Below is a small trained network, with its code and all its weights. Each question gives an input and a class and asks what happens when units are switched off, that is, made to give their printed mean instead of their output.

import numpy as np


def w(rows, s, z=0):
    codes = np.array(rows[::2]) - 128.0
    scale = np.full(codes.shape[1], s)
    scale[-1] = z or s
    return codes * scale


def f(y):
    return np.maximum(y, 0)


def log_softmax(a):
    a = a - a.max(-1, keepdims=True)
    return a - np.log(np.exp(a).sum(-1, keepdims=True))


def net(x, mask):
    res = np.array(x, float).reshape(1, 8) / 4 @ E
    y = f(res @ A[0][:, :-1].T + A[0][:, -1])
    res = res + np.where(mask, y, B[0][:, -1]) @ B[0][:, :-1]
    return log_softmax(res[-1] @ U[:, :-1].T + U[:, -1])


A, B = {}, {}
E = w([
[110,48,136,116,158],'x0',
[119,54,142,107,103],'x1',
[96,127,174,153,133],'x2',
[10,156,121,200,107],'x3',
[147,160,83,201,81],'x4',
[106,99,212,164,44],'x5',
[111,139,187,95,152],'x6',
[89,133,114,43,62],'x7',
],0.011)
A[0] = w([
[169,112,127,95,188,148],'n0',
[243,79,125,106,204,104],'n1',
[104,82,239,50,92,115],'n2',
[106,124,166,107,201,242],'n3',
[178,148,83,151,85,105],'n4',
[139,115,37,65,144,182],'n5',
[189,122,232,69,109,132],'n6',
[101,131,97,37,145,160],'n7',
[42,19,109,190,11,253],'n8',
[190,83,126,113,137,156],'n9',
[121,165,191,129,54,157],'n10',
[166,65,186,42,78,226],'n11',
[217,206,64,197,73,140],'n12',
[204,194,120,119,175,206],'n13',
[65,111,136,155,105,225],'n14',
[30,171,110,170,182,240],'n15',
[167,98,108,84,189,161],'n16',
[222,195,89,134,123,167],'n17',
[208,79,96,156,232,169],'n18',
],0.012,0.0033)
B[0] = w([
[113,93,75,113,180,197],'n0',
[108,66,110,115,199,237],'n1',
[122,138,202,96,123,220],'n2',
[111,173,164,107,224,195],'n3',
[156,135,133,147,113,174],'n4',
[78,125,47,112,102,217],'n5',
[177,65,183,61,128,210],'n6',
[47,209,61,45,125,203],'n7',
[57,153,160,166,29,249],'n8',
[123,47,128,104,156,187],'n9',
[133,135,174,142,89,190],'n10',
[115,71,163,64,130,236],'n11',
[206,130,100,128,82,229],'n12',
[213,76,49,149,159,215],'n13',
[98,165,148,158,101,188],'n14',
[130,254,178,189,149,227],'n15',
[101,78,66,73,235,209],'n16',
[220,125,61,114,101,211],'n17',
[109,75,78,175,175,231],'n18',
],0.0093,0.014)
U = w([
[57,137,149,191,10,108],'0',
[111,187,188,213,166,158],'1',
[109,64,92,116,191,45],'2',
[115,90,230,60,95,47],'3',
[43,162,76,20,84,149],'4',
[203,144,97,148,81,255],'5',
],0.012,0.0023)

Each question gives the input, the list of numbers given to net, and the class t.
The units are the neurons (one row each of A and B). Each row of codes is followed by its name. A weight is (code - 128) times the scale printed after its matrix; where a second scale follows, it is the last column's (A, B and U).
mask holds one flag per neuron, in row order. A switched-off neuron (its flag False) gives its mean, the last column of its row in B, instead of its output. The means were averaged over made-up inputs and are rounded, as every weight is.
A unit's drop is (log p(t) with every unit on - log p(t) with that unit switched off) / (log p(t) with every unit on - log p(t) with every unit switched off).
The circuit of an input: a set's keep is (log p(t) with only the set's units on - log p(t) with every unit switched off) / (log p(t) with every unit on - log p(t) with every unit switched off). Starting from the 12 units with the biggest drops (on a tie, the unit counted first), units are removed one at a time, each time the one whose removal leaves the highest keep (on an exact tie, the one counted first), for as long as the keep stays at least 0.8.
units of the circuit, in order: the units of the circuit, biggest drop first
k most important neurons: the k neurons with the biggest drops, biggest first
drop when u is switched off: that unit's drop, to one decimal
input [-8,-1,5,3,6,-1,5,-6], class 5: units of the circuit, in order : [n12]
input [-8,-3,4,-1,-2,7,1,-5], class 5: units of the circuit, in order : [n8; n12; n1]
input [-6,2,5,5,-7,8,1,5], class 0: 2 most important neurons : [n8; n14]
input [7,-6,-7,7,-5,-6,8,-1], class 4: 2 most important neurons : [n7; n5]
input [-4,6,2,0,-7,1,-8,3], class 3: units of the circuit, in order : [n2; n11]
input [-3,-2,2,3,4,-7,7,-5], class 5: 2 most important neurons : [n13; n17]
input [-3,5,-6,-4,7,-3,-1,5], class 5: 2 most important neurons : [n12; n17]
input [-8,6,-8,8,-3,4,4,-6], class 0: drop when n8 is switched off : 0.1
input [-6,-4,-1,5,-3,-3,3,2], class 1: drop when n15 is switched off : 0.2
input [-6,-8,-5,8,2,-1,-3,-8], class 5: drop when n12 is switched off : 0.6
